Here is a tiny trained network, its code and every weight. The questions are about switching its units off for an input and a target symbol, where a switched-off unit gives its printed mean instead of its output.

import numpy as np


def w(rows, s, z=0):
    codes = np.array(rows[::2]) - 128.0
    scale = np.full(codes.shape[1], s)
    scale[-1] = z or s
    return codes * scale


def norm(h):
    return h / np.sqrt((h * h).mean(-1, keepdims=True) + 1e-5)


def f(y):
    return y / 2 * (1 + np.tanh(0.7978845608 * (y + 0.044715 * y**3)))


def softmax(a):
    e = np.exp(a - a.max(-1, keepdims=True))
    return e / e.sum(-1, keepdims=True)


def log_softmax(a):
    a = a - a.max(-1, keepdims=True)
    return a - np.log(np.exp(a).sum(-1, keepdims=True))


def net(x, mask):
    ids = ['εηθπτψ'.index(c) for c in x.split()]
    T = len(ids)
    res = E[ids] + P[:T]
    u = 0
    for l in range(2):
        q, k, v = (norm(res) @ M[l].T for M in (Q, K, V))
        z = softmax(np.where(np.tri(T) > 0, q @ k.T / 2**0.5, -1e9)) @ v
        res = res + np.where(mask[u], z, O[l][:, -1]) @ O[l][:, :-1]
        u += 1
        y = f(norm(res) @ A[l][:, :-1].T + A[l][:, -1])
        res = res + np.where(mask[u : u + 8], y, B[l][:, -1]) @ B[l][:, :-1]
        u += 8
    return log_softmax(norm(res)[-1] @ U[:, :-1].T + U[:, -1])


Q, K, V, O, A, B = {}, {}, {}, {}, {}, {}
E = w([
[129,108,2],'ε',
[186,236,131],'η',
[188,238,130],'θ',
[201,59,130],'π',
[127,176,233],'τ',
[77,150,206],'ψ',
],0.014)
P = w([
[251,207,12],'0',
[145,136,3],'1',
[136,135,7],'2',
[121,131,38],'3',
[125,135,61],'4',
[117,141,81],'5',
[119,139,101],'6',
[114,131,124],'7',
[118,141,143],'8',
[118,139,157],'9',
[111,130,187],'10',
[119,127,214],'11',
[124,147,210],'12',
[138,195,184],'13',
],0.0054)
Q[0] = w([
[97,1,142],'0.h0',
[78,180,63],'0.h0',
],0.0082)
K[0] = w([
[95,170,8],'0.h0',
[115,77,106],'0.h0',
],0.012)
V[0] = w([
[254,73,98],'0.h0',
[221,57,185],'0.h0',
],0.0069)
O[0] = w([
[137,94,188,72],'0.h0',
[236,2,59,254],'0.h0',
],0.0083,0.00018)
A[0] = w([
[143,88,93,165],'0.n0',
[83,164,43,1],'0.n1',
[197,117,130,62],'0.n2',
[96,101,3,131],'0.n3',
[133,146,79,73],'0.n4',
[119,127,189,107],'0.n5',
[145,137,221,55],'0.n6',
[139,136,38,59],'0.n7',
],0.013,0.0045)
B[0] = w([
[139,43,237,167],'0.n0',
[144,59,162,150],'0.n1',
[154,137,124,192],'0.n2',
[3,111,76,210],'0.n3',
[107,133,118,144],'0.n4',
[88,97,94,196],'0.n5',
[10,95,79,255],'0.n6',
[67,44,67,184],'0.n7',
],0.0064,0.003)
Q[1] = w([
[111,189,244],'1.h0',
[98,1,103],'1.h0',
],0.009)
K[1] = w([
[167,52,244],'1.h0',
[222,105,1],'1.h0',
],0.0061)
V[1] = w([
[149,142,1],'1.h0',
[201,36,113],'1.h0',
],0.0087)
O[1] = w([
[243,219,253,117],'1.h0',
[77,198,105,3],'1.h0',
],0.0063,0.0036)
A[1] = w([
[169,172,14,75],'1.n0',
[109,252,137,2],'1.n1',
[202,43,149,78],'1.n2',
[153,105,2,171],'1.n3',
[116,64,119,150],'1.n4',
[75,143,32,21],'1.n5',
[221,95,128,191],'1.n6',
[37,102,70,35],'1.n7',
],0.0098,0.0051)
B[1] = w([
[62,120,121,193],'1.n0',
[233,92,71,156],'1.n1',
[170,86,197,160],'1.n2',
[85,129,110,190],'1.n3',
[179,168,171,151],'1.n4',
[154,44,39,123],'1.n5',
[28,40,250,255],'1.n6',
[192,2,220,175],'1.n7',
],0.0092,0.0046)
U = w([
[129,9,56,192],'ε',
[174,127,131,196],'η',
[153,204,190,178],'θ',
[189,42,246,45],'π',
[55,151,103,2],'τ',
[104,159,61,202],'ψ',
],0.012,0.0023)

Each question gives the input, a string of symbols that net reads in full, and the target symbol t.
The units are the heads (2 rows each of Q, K, V and O) and the neurons (one row each of A and B). Each row of codes is followed by its name. A weight is (code - 128) times the scale printed after its matrix; where a second scale follows, it is the last column's (O, A, B and U).
mask holds one flag per unit, layer by layer, with each layer's heads first. A switched-off unit (its flag False) gives its mean, the last column of its rows in O or B, instead of its output. The means were averaged over made-up inputs and are rounded, as every weight is.
A unit's drop is (log p(t) with every unit on - log p(t) with that unit switched off) / (log p(t) with every unit on - log p(t) with every unit switched off).
The circuit of an input: a set's keep is (log p(t) with only the set's units on - log p(t) with every unit switched off) / (log p(t) with every unit on - log p(t) with every unit switched off). Starting from the 12 units with the biggest drops (on a tie, the unit counted first), units are removed one at a time, each time the one whose removal leaves the highest keep (on an exact tie, the one counted first), for as long as the keep stays at least 0.8.
circuit, biggest first: the units of the circuit, biggest drop first
most important unit: the unit with the biggest drop
top k neurons: the k neurons with the biggest drops, biggest first
k most important neurons of layer l: the k neurons of layer l with the biggest drops, biggest first
drop when u is switched off: that unit's drop, to one decimal
input ψ ε θ τ π π ψ τ, target ε: circuit, biggest first	(1.h0)
input τ θ θ, target τ: top 4 neurons	(1.n0 0.n7 1.n7 0.n6)
input π τ τ, target ε: 3 most important neurons of layer 1	(1.n5 1.n6 1.n2)
input θ π θ τ π η θ τ, target τ: top 2 neurons	(0.n6 1.n6)
input ψ θ τ ψ, target θ: top 2 neurons	(0.n0 1.n6)
input θ θ τ, target θ: 4 most important neurons of layer 1	(1.n6 1.n0 1.n3 1.n5)
input θ θ ψ τ, target θ: circuit, biggest first	(1.n6 0.h0)
input θ θ η ψ, target θ: 4 most important neurons of layer 1	(1.n6 1.n0 1.n3 1.n5)
input η θ τ τ ψ τ ε θ, target τ: circuit, biggest first	(1.h0 0.n6 1.n7)
input θ ε π ε θ, target π: top 2 neurons	(1.n6 0.n3)
input θ ψ θ π θ ε ε ψ θ η τ τ η, target τ: top 2 neurons	(0.n6 0.n3)
input ε θ θ ψ θ, target ψ: drop when 0.h0 is switched off	0.5
input τ η θ η π ε η η θ τ, target τ: drop when 1.n1 is switched off	0.0
input π θ ψ ψ θ ψ θ θ, target ψ: drop when 0.h0 is switched off	0.6
input θ τ ε η θ θ ψ η, target ψ: most important unit	0.h0
